Each row is shifted at random along 8 fixed directions that mean nothing.
Known rows, with every way that one mark hangs from another
k_183{k_104{k_387{k_877{k_33 k_345}} k_823{k_865}}}: [-292 -116 -12 -123 230 -81 65 64 12 204 -136 -214 -95 141 72 -76 73 -47 -270 -111 23 89 -46 117 -185 -68 -29 106 78 -59 10 183 92 93 -36 169 115 -33 -111 -8 89 140 -82 -67 30 -129 102 -85 -30 45 15 59]
k_854{k_97{k_33} k_122{k_823{k_104 k_877}} k_865}: [41 256 -19 -98 -335 228 -230 44 52 -111 -41 223 57 46 -30 1 -53 42 121 86 -236 -69 -63 -1 23 -1 -42 -228 -150 205 31 -290 174 -40 -127 -158 -71 79 -145 128 -133 21 12 -109 108 159 182 134 7 -21 4 -182]
k_387{k_33{k_854{k_865} k_877}}: [272 -86 -96 -151 1 193 -50 -79 112 117 -92 -37 46 253 168 308 -140 81 144 192 -18 -119 87 -141 -76 338 -17 20 -94 31 -219 61 98 69 -257 -159 -167 -420 -135 -179 -15 -37 53 -224 -79 286 264 -356 -11 -21 -4 -68]
k_877{k_345{k_387 k_854}}: [92 181 -58 101 -203 -41 69 226 82 -132 -209 -196 -214 52 -112 -48 -103 8 -31 39 -22 -238 -93 77 66 -125 -69 -3 89 61 -83 -77 136 156 143 -47 -67 -390 -13 175 5 -40 -99 -136 187 2 -80 200 -154 426 -288 -279]
k_104{k_387{k_33} k_823{k_345{k_122{k_865}}}}: [-98 55 -84 179 241 93 331 -163 72 166 -20 -88 235 -111 123 2 -82 -77 -120 37 18 387 -7 -35 19 -118 156 195 39 176 66 69 -229 42 -57 -82 277 245 -329 72 -308 1 72 88 63 156 -7 14 184 -88 251 53]
k_877{k_345{k_122 k_387}}: [155 166 54 160 -88 -19 134 -18 46 -20 -7 -180 48 -93 -49 -90 -68 -58 -35 98 124 -88 27 -10 49 -32 45 43 114 -48 -83 -105 -126 64 -75 20 24 -96 -64 54 -75 -142 30 -84 146 139 -187 56 40 108 -4 -107]
k_877{k_33 k_183 k_345{k_122 k_823{k_104} k_865} k_387}: [76 286 109 -48 28 -164 139 36 -181 14 71 -309 208 -25 42 -188 -86 -27 -67 295 266 -78 41 37 52 1 89 -2 72 -48 -160 -93 -203 74 70 -116 151 -230 -13 -19 23 -174 -29 -216 144 -208 -443 26 250 110 -73 -205]
k_97{k_33{k_387 k_854 k_877{k_345{k_865} k_420}}}: [279 -163 10 33 -41 -118 -7 78 193 -95 142 -46 -133 -68 -97 -24 -117 -14 233 143 47 -248 -102 -84 37 85 -132 -3 139 -386 -69 29 48 166 -131 -39 -74 -252 151 14 45 -53 62 -97 78 -215 459 -2 -45 -10 -207 -258]
k_420{k_877{k_33 k_345}}: [78 63 46 370 -27 -81 174 27 81 -85 -76 -257 -21 -198 10 -263 -8 -105 29 -120 223 45 -150 -55 181 -111 -29 70 154 11 1 54 -99 21 -101 38 73 -49 5 -29 101 -88 59 40 108 -147 124 237 50 179 -41 -77]
k_183{k_104{k_387{k_877}} k_420 k_823{k_345{k_854}}}: [-322 -164 -17 -226 -14 73 8 126 102 231 -290 3 -196 226 30 121 113 41 -287 -288 -165 138 -38 6 -119 -32 -35 157 -101 84 -69 65 93 16 120 118 121 -28 -31 -79 11 129 -207 -16 -11 93 -55 -148 -72 51 -63 108]
k_104{k_823{k_345 k_865}}: [-45 163 97 114 -37 -54 -17 4 159 -203 75 -43 5 -83 -156 -119 87 135 -112 -201 43 -64 -45 1 108 -84 87 179 42 62 21 61 -197 61 161 265 61 193 -49 0 53 -20 67 52 -7 -361 -147 89 -84 142 123 342]
k_33{k_854{k_865{k_183}}}: [261 -46 140 -16 -272 -53 5 2 286 -33 26 -358 125 21 130 -125 -142 8 158 398 132 -92 -30 -92 6 181 -22 1 -278 58 -278 -134 -172 118 -303 -23 180 -151 -179 -101 -227 -288 6 -379 237 22 -9 -52 115 -11 50 -317]
k_97{k_33{k_877{k_345}}}: [78 -127 -88 176 43 -24 155 -107 125 51 82 -82 -45 -223 85 -154 -33 -160 118 -80 100 157 -29 12 17 -28 -97 -28 104 -69 131 73 55 -22 -245 -28 -12 70 -25 12 -111 23 120 86 164 -132 302 84 5 -160 50 -46]
k_33{k_387 k_854{k_97 k_122{k_823}} k_877}: [382 -61 -21 16 50 220 -60 -112 93 9 151 4 152 54 3 203 -153 -67 285 371 -28 -185 16 -83 -75 154 46 -6 40 -122 -174 -62 -47 97 -330 -142 -110 -145 -49 47 -44 -65 40 -183 -10 406 315 -173 94 -13 22 -325]
k_387{k_33{k_854} k_877}: [143 -138 -52 32 382 -64 -88 43 1 -95 10 43 -328 -78 -160 3 -38 91 108 -83 -1 -205 -64 93 -111 85 -153 106 206 -330 80 165 174 159 -23 85 -79 -89 160 -1 227 89 23 228 -198 128 411 0 -311 120 -119 154]
k_865{k_183{k_104{k_387} k_420{k_877} k_823}}: [-422 -125 -74 -64 123 167 -13 194 -28 158 -310 94 -401 186 50 47 209 -45 -199 -395 -128 113 -38 94 -32 -182 -57 105 -11 131 150 172 262 -128 134 123 -39 95 82 38 89 114 -77 79 17 -229 161 119 -197 247 -154 229]
k_122{k_387{k_33 k_877} k_823{k_865}}: [-26 6 -31 -64 253 -119 63 27 28 142 -27 -82 -117 61 -60 160 -44 35 11 88 -104 -56 -50 -21 -169 76 -82 14 -47 -28 -53 -15 60 143 -37 -94 -15 -130 -82 -26 32 114 -43 -136 -80 397 -279 -239 67 -25 -184 -43]
k_97{k_33{k_854{k_865{k_183{k_420 k_823{k_345 k_877}}}}}}: [10 78 -41 -35 -197 45 -17 82 222 -101 -64 9 -174 -1 -4 -50 -16 36 104 -59 -30 -14 -84 -36 89 30 -53 -11 -110 89 -24 10 74 44 -27 -58 13 -51 -56 20 -132 -77 46 -26 139 -287 184 176 -117 124 -65 5]
k_345{k_122{k_387{k_33}} k_865{k_823{k_877{k_183{k_104}}}}}: [71 76 57 -240 -141 43 -115 9 -194 24 -11 82 164 127 -52 159 -78 98 -92 176 -155 -26 107 -19 -135 22 169 -112 -17 -11 -145 -175 -98 117 3 14 179 -54 -117 232 -213 -43 -149 -109 -29 265 -353 -88 193 1 117 -191]
k_387{k_33 k_877{k_183 k_420{k_104{k_823{k_345{k_854}}}}}}: [-136 -126 -159 100 374 142 176 -28 -207 43 -67 71 -82 125 70 116 72 28 29 -34 90 93 38 70 67 53 33 77 144 65 73 182 64 -65 84 -156 -147 -236 110 -89 189 66 19 213 -247 164 0 -81 -84 126 -114 225]
k_877{k_33 k_183{k_823{k_104{k_387}}} k_345 k_420}: [-182 -262 165 -104 -388 -205 -73 170 63 197 -31 -112 244 37 44 -206 1 5 -227 -7 1 -15 -132 -147 178 12 -105 57 -170 -15 -59 -195 -105 -108 164 -62 160 -127 249 -274 174 63 -48 -89 80 -95 59 -48 298 -245 -44 -169]
k_823{k_345{k_865} k_877}: [-88 -44 -28 168 201 -208 201 -160 -41 -50 107 -21 -6 -247 62 -126 31 -121 138 -91 69 389 -61 73 -71 -175 -29 -43 131 31 113 83 -66 62 -45 24 94 363 -147 112 -209 65 35 280 -55 -204 -236 105 -143 -236 54 -5]
k_345{k_122{k_387 k_823} k_854{k_97} k_865{k_183{k_420}}}: [307 226 42 64 149 -4 128 -86 -131 -51 94 -58 1 -144 -102 20 -112 -97 89 379 22 5 71 95 -155 -80 104 -31 -68 -91 -59 -67 -122 154 -97 -39 165 238 -177 282 -295 -237 -92 -106 -17 83 -688 39 34 21 -33 -165]
k_33{k_387 k_854{k_122 k_865{k_823}} k_877}: [220 -66 19 62 139 114 -39 -58 -21 -128 250 177 -28 6 -32 134 -110 -67 359 290 29 -148 -34 -162 38 125 -76 -61 108 -308 -33 -49 17 39 -205 -151 -282 45 37 -100 109 37 166 -20 31 172 519 -106 -76 -108 -113 -210]
k_865{k_823{k_104 k_345{k_387{k_33 k_877} k_854{k_122}}}}: [31 26 46 -33 -221 -153 0 5 -67 -39 57 -37 28 -81 -1 -87 -84 45 28 110 -83 95 -33 89 -89 -70 -62 -114 -52 75 -28 -231 -55 102 17 -108 181 68 -129 27 -195 27 -145 31 133 291 -274 23 60 -127 38 -250]
k_104{k_387 k_823{k_877{k_420}}}: [-313 15 -78 230 102 73 121 53 34 30 -255 35 -263 -128 32 -155 165 5 -26 -113 31 190 -84 -75 268 -133 -100 180 58 130 154 186 -5 -92 156 -13 -64 93 -4 -135 51 58 148 159 55 -73 216 200 -17 69 -93 202]
k_33{k_877{k_183{k_823} k_387 k_420{k_104}}}: [-432 -108 -272 -165 -66 105 -112 168 -291 36 -225 76 -155 241 145 44 142 -24 -165 -270 -106 4 61 93 47 -40 -40 -101 4 227 156 151 343 -228 198 -163 -234 -454 226 153 161 211 -89 98 68 -81 349 123 -10 222 -178 -27]
k_97{k_33{k_387 k_854{k_865{k_183{k_104}}}}}: [319 -74 134 -196 31 97 -125 41 341 141 89 63 -236 186 -63 272 -48 96 124 125 -18 -391 9 -152 4 325 -127 59 -31 -344 -213 3 92 110 -198 92 -304 -163 135 -387 154 -112 195 -362 -47 -280 297 -330 -167 -78 -267 24]
k_854{k_122 k_865{k_183{k_104{k_387} k_823{k_877}}}}: [-44 13 127 -70 135 306 -17 -24 10 83 42 186 27 271 35 250 56 -38 32 95 -25 3 11 -118 -20 67 103 40 -43 -67 -90 -129 -42 -79 -114 118 -107 250 -113 -119 61 24 67 -152 -67 43 85 -200 -60 34 -2 123]
k_122{k_823{k_104 k_345{k_854} k_877} k_865{k_183{k_420}}}: [-159 169 -31 -50 -365 -248 -65 89 -86 -192 -90 41 44 -19 -36 -152 64 65 47 -43 -122 258 27 122 -37 -166 8 -238 -268 458 76 -78 16 -62 289 -149 224 133 -138 248 -276 -79 -229 69 94 97 -566 236 107 21 86 20]
k_97{k_33{k_387{k_877{k_183 k_420}} k_854{k_122 k_865}}}: [113 167 -139 38 -34 205 38 32 69 -204 -25 42 -118 22 26 61 -69 -11 277 293 80 -200 17 -64 177 125 12 -102 57 -43 -35 65 75 -17 -152 -240 -227 -414 43 -1 -9 -137 130 -77 97 56 499 173 -46 236 -117 -143]
k_33{k_387 k_854{k_97 k_122{k_823{k_104}} k_865} k_877}: [215 209 -65 75 -326 214 -190 31 2 -316 0 182 99 -54 -34 -24 -88 32 320 310 -113 -138 10 -83 155 68 -11 -199 -72 63 21 -163 35 -52 -143 -354 -155 -129 -27 60 -80 -81 57 -19 162 513 427 196 184 48 69 -269]
k_345{k_122 k_823{k_104 k_877{k_420}}}: [-176 -77 -106 -92 185 54 40 -137 -314 56 -45 174 40 -29 102 124 68 -36 52 -26 -49 212 129 119 -140 -47 54 -46 -7 168 71 25 48 -91 60 -50 -93 122 -55 117 -143 65 -41 122 -125 152 -252 -115 -106 -207 43 16]
k_420{k_104{k_387 k_823{k_865}} k_877{k_33 k_183 k_345}}: [-359 39 -71 -59 -277 -71 -7 139 -79 155 -264 -223 63 140 172 -219 150 3 -413 -300 75 80 -52 -28 87 -19 -20 -95 -24 272 21 158 147 -107 129 -61 33 -329 -74 -89 184 53 -3 -155 167 -364 174 92 105 167 -6 -37]
k_420{k_877{k_183{k_104{k_387} k_823}}}: [-314 -280 66 -153 -132 -15 -111 145 93 302 -185 49 -133 54 76 -27 147 27 -268 -319 -118 78 -112 -134 46 29 -205 27 -80 46 13 11 151 -113 51 61 -31 8 85 -255 166 161 15 -118 25 -215 247 -136 -68 -151 -174 -25]
k_122{k_387{k_877{k_33 k_183}} k_865}: [107 -118 22 -77 -2 -171 112 -87 11 221 66 -88 148 30 83 121 -166 -98 31 232 -31 114 11 -149 -31 121 1 -93 -129 19 -135 -40 -80 11 -113 -172 60 -117 50 -83 -78 -28 -19 -169 9 310 -106 -203 321 -253 0 -250]
k_183{k_104 k_420 k_823{k_877{k_345{k_122}}}}: [-393 -9 -16 38 176 153 14 58 -80 46 -215 162 -226 16 -39 -63 239 -51 -132 -372 8 181 4 -5 65 -142 -20 135 89 32 136 103 98 -157 124 127 -68 255 107 -76 168 99 -2 299 -67 -58 -110 102 -149 97 -37 395]
k_865{k_183{k_420 k_823{k_104}}}: [-502 161 -175 -194 -164 9 -107 225 -61 20 -432 -123 -465 200 163 -103 196 16 -138 -174 -61 0 85 175 -55 -108 -130 -44 -185 452 87 167 378 -134 113 -71 -115 -281 3 40 -49 -38 -95 -61 204 -212 -91 238 -222 353 -196 155]
k_122{k_865{k_183 k_823}}: [-112 -22 -29 21 169 -195 -25 -24 -135 -33 248 72 -108 -112 8 -143 -5 -132 25 -65 -12 85 29 154 -150 -160 -74 -141 -3 -31 261 78 159 -49 50 69 1 395 30 173 -24 49 33 171 52 -206 30 168 -185 -154 17 61]
k_122{k_387 k_823{k_104 k_865{k_183} k_877{k_345}}}: [-105 326 32 61 -64 -147 2 104 -57 -174 -96 -49 -82 22 -130 -58 163 55 55 37 33 -47 11 39 42 -70 10 -70 -115 183 11 -32 -47 -16 184 -34 -55 -2 -55 8 41 -46 -39 -83 3 266 -650 104 114 181 -100 160]
k_823{k_345 k_877{k_33 k_420}}: [-165 95 -98 134 51 -192 -75 44 -118 -157 -70 224 -361 -162 -125 -122 163 27 23 -443 -28 70 -80 70 155 -101 -188 -51 182 8 276 198 210 -95 324 16 -288 84 255 -56 271 168 131 525 -186 -328 124 295 -337 -83 -187 351]
k_97{k_33{k_387{k_877{k_183{k_823} k_420}}}}: [-171 -189 -70 -181 -251 -32 -120 88 113 209 -101 160 -214 4 66 69 43 61 -34 -88 -160 -54 -3 -137 105 145 -225 -102 -41 -10 48 -8 228 -104 -9 -204 -202 -292 181 -267 40 106 108 -97 101 -141 411 -93 12 -210 -198 -72]
k_122{k_387 k_823{k_104 k_345 k_877{k_183}} k_865}: [4 215 119 69 9 -159 127 54 69 -117 79 -105 192 43 -156 25 -26 19 118 196 -8 48 -74 -38 42 -96 148 3 -140 220 -168 -159 -306 95 147 -19 165 90 -21 158 -116 -119 -136 -142 -52 458 -668 9 305 112 -71 -118]
k_122{k_865{k_823{k_104}}}: [-83 117 -14 -52 -159 -102 37 33 19 35 -34 -139 -22 55 142 -81 -49 -38 43 143 -7 65 34 -42 11 -20 -60 -71 -209 279 -40 -20 33 -11 -40 -113 15 -45 -118 -74 -140 -98 6 -198 221 141 -214 16 87 -72 -47 -132]
k_877{k_345{k_865} k_387{k_33{k_854}} k_420}: [98 117 -25 193 -17 -224 70 57 12 -214 33 -211 62 -254 9 -338 -75 -15 82 143 205 -65 -57 3 139 -32 -108 -17 65 -229 86 -17 -46 20 31 -145 183 -180 56 5 54 -96 6 158 119 -93 79 290 103 31 -49 -131]
k_104{k_387 k_823{k_865 k_877}}: [-83 -189 99 -194 -156 -48 -89 -5 169 217 -100 -120 115 149 30 87 35 132 -208 -38 -97 59 -59 -110 -98 52 40 146 -118 67 -197 29 -122 131 28 241 222 12 -226 -41 -112 80 -67 -296 3 -193 3 -282 86 -51 159 -40]
k_420{k_104{k_823{k_345{k_387}}}}: [-167 2 52 -13 -161 -45 -27 -5 113 91 -61 -165 -25 11 55 -129 78 50 -246 -187 -7 -9 41 47 -15 7 9 17 -28 141 -49 -40 -24 -18 -13 138 21 -3 15 -88 -11 -59 1 -73 138 -146 -80 -32 50 4 29 42]
k_345{k_854 k_865{k_183{k_823}}}: [-38 46 -58 -307 -345 -59 -144 193 -42 -10 -209 -21 -161 239 47 157 -56 104 -145 85 -204 -144 57 30 -139 7 -23 -117 -171 171 -124 -36 220 104 131 -53 10 -325 -163 150 -179 -13 -177 -330 125 -296 -203 -41 -147 214 -168 -202]

Rows
[-202 140 -14 147 313 -19 121 65 -90 -130 98 -164 -78 -178 -58 -314 70 -130 -58 -16 205 -76 19 337 -70 -246 43 -48 268 -106 169 49 40 -15 119 141 0 113 165 246 145 -41 -53 233 20 -56 -100 298 -173 247 -58 -10]	k_877{k_183{k_104} k_345{k_387 k_823}}
[-264 -85 -109 -172 250 31 219 -139 -169 278 98 -163 380 185 237 135 -4 -212 -205 79 144 182 88 25 -220 -5 144 26 -10 145 -50 88 8 -45 -133 -63 3 -69 -244 84 -75 115 -7 -164 -46 -116 -290 -259 -86 -89 85 -77]	k_877{k_183{k_823{k_865}} k_345{k_122}}
[19 36 -8 34 -196 -58 149 49 2 78 -61 -142 159 77 139 -12 -85 -63 -12 97 19 106 4 -50 93 -64 5 -40 -49 122 -46 -154 -36 -26 -22 -199 120 -175 -132 0 -160 -16 -32 -210 259 -110 -190 41 245 24 -37 -217]	k_877{k_345{k_865{k_183}} k_387}
[203 -398 -25 -149 54 45 23 -179 42 238 51 -111 322 60 191 155 -153 29 75 260 28 106 75 -46 -153 261 49 12 -89 -12 -185 -12 -106 49 -292 -131 193 -237 -77 -114 -145 -14 -72 -101 -126 400 128 -351 187 -230 254 -180]	k_387{k_33{k_854} k_877{k_183}}
[-83 -49 -14 19 101 17 -49 -30 -145 47 71 40 11 -53 25 -53 43 13 28 -51 29 79 -2 54 22 -51 -17 -14 72 15 78 -4 -1 -37 58 28 32 111 54 7 43 105 10 155 -40 -8 -16 64 10 -20 41 3]	k_865{k_823{k_877{k_183 k_387{k_33}}}}
[282 9 173 294 -199 -41 54 -98 116 -118 170 -2 229 -311 -5 -193 -51 28 130 63 170 31 -37 -119 140 63 7 -72 24 -150 -20 -188 -251 -35 -78 -58 169 207 -52 -146 -8 -168 62 20 44 116 14 19 182 -134 166 -78]	k_420{k_877{k_345{k_387{k_33{k_854{k_865{k_183}}}} k_823}}}
[-60 64 -147 -39 19 -122 -38 -147 -110 44 -51 -127 52 -168 242 -111 -35 -144 -65 -72 124 119 27 12 -102 77 -110 -205 3 -13 76 161 198 -111 -223 -118 -50 -106 -105 -28 18 60 39 56 66 -294 430 97 -74 -146 64 -187]	k_420{k_877{k_33{k_854{k_122 k_865}} k_387}}
[233 222 -73 -124 132 31 52 -147 39 40 102 -23 -18 149 27 263 -24 -26 1 -4 17 -64 25 30 -171 118 -8 -9 -40 72 -97 136 120 114 -40 35 -227 -42 -267 -72 28 30 89 -127 -166 -267 -379 -237 -431 -69 -90 100]	k_823{k_345{k_854{k_97 k_122}} k_865}
[-96 -54 33 -206 -100 45 -197 60 -151 -111 -7 -119 147 244 -16 46 35 89 -38 43 -22 -143 57 218 -209 -98 210 -12 -20 171 -160 -33 -59 97 25 301 148 -114 9 350 -78 -6 -285 -121 -87 138 -152 8 -10 307 166 -152]	k_865{k_823{k_104 k_877{k_183}}}
[354 235 -42 170 -12 255 2 96 4 -227 -99 83 -154 195 -153 158 -48 109 201 51 53 -225 33 -77 166 68 88 66 114 28 -73 34 22 30 108 -55 -117 -295 23 58 155 -148 18 11 -55 193 38 70 -53 499 -72 231]	k_387{k_33{k_877{k_345{k_854{k_122{k_865{k_183{k_420}}}}}}}}
[188 213 89 -106 -106 -92 -108 -32 -39 -166 126 120 46 27 -202 145 -11 106 -115 -94 -94 -162 115 58 -122 3 160 -40 47 -94 -39 -69 -118 90 109 214 26 99 -13 231 -99 -87 -57 2 -102 -68 -297 2 -77 31 97 157]	k_823{k_345{k_122{k_387} k_865{k_183}}}
[-72 -88 31 -57 333 56 99 -133 1 163 129 -79 -90 111 183 64 -36 -210 164 199 118 94 3 28 -215 32 -98 -64 -56 -50 -33 -22 150 -41 -333 32 -125 235 -127 -40 -41 -24 84 -115 20 -280 77 -175 -294 -156 -128 -78]	k_854{k_122 k_865{k_183{k_420}}}
[-119 -233 24 75 297 -59 60 -196 -46 144 117 4 77 -165 102 -90 76 -70 27 49 200 167 14 -53 72 60 -36 121 61 -97 38 200 -111 -102 -50 58 -72 220 123 -252 152 39 157 186 -212 -341 76 -113 -27 -285 67 198]	k_104{k_823{k_877{k_33{k_854} k_183 k_420}}}
[397 -189 72 58 438 -13 -99 -138 88 63 191 93 -183 -149 -132 52 -49 76 162 19 73 -199 -30 -11 -110 250 -171 159 163 -490 9 125 45 142 -196 114 -98 127 162 -280 284 20 144 172 -336 197 287 -247 -245 -204 -31 235]	k_387{k_33{k_854{k_97}} k_877}
[349 209 -54 163 -85 171 94 -215 159 -58 50 -13 194 -144 42 89 -104 25 66 51 24 22 110 32 58 68 172 43 26 86 -44 -6 -194 20 -108 -60 34 3 -86 -34 -185 -157 62 144 -82 334 -152 33 97 -40 279 72]	k_823{k_345{k_387{k_33{k_854{k_97}}}}}
[-97 -108 121 58 -88 144 33 184 46 11 -55 154 134 127 -89 -33 56 107 -110 1 -18 -67 -60 -143 325 -50 41 155 47 -94 21 -107 -149 -100 267 -10 34 -47 205 -185 240 11 36 25 -67 -21 23 2 201 29 -69 169]	k_877{k_183{k_104{k_387{k_33} k_823}} k_345{k_865} k_420}
[-149 -65 -24 -154 -105 -126 -63 -91 -145 87 20 85 175 -124 34 -26 24 -20 -145 -94 -162 201 88 52 -152 -50 -18 -95 -175 160 135 -82 23 -83 -2 -34 62 249 -146 64 -235 108 -21 12 74 55 -288 -86 52 -378 186 17]	k_345{k_122{k_823{k_104 k_865}}}
[25 -12 -60 -156 -172 -60 -227 63 -69 29 -120 0 -52 93 -3 81 -24 75 -181 -194 -89 -240 55 34 41 73 -22 -4 -8 -65 6 56 138 -90 151 90 -114 -358 298 -16 198 79 -61 43 -55 -260 293 42 52 36 -41 16]	k_877{k_33 k_387 k_420}
[-62 -26 -101 -49 -24 203 168 -38 8 199 -111 119 134 220 75 397 -43 -60 19 39 -243 158 63 -85 21 -47 152 22 -263 374 -38 -93 -40 -103 42 -203 -78 0 -110 22 -212 76 -34 -193 18 324 -497 -195 281 -56 5 0]	k_122{k_387 k_823{k_865{k_183{k_420}}}}
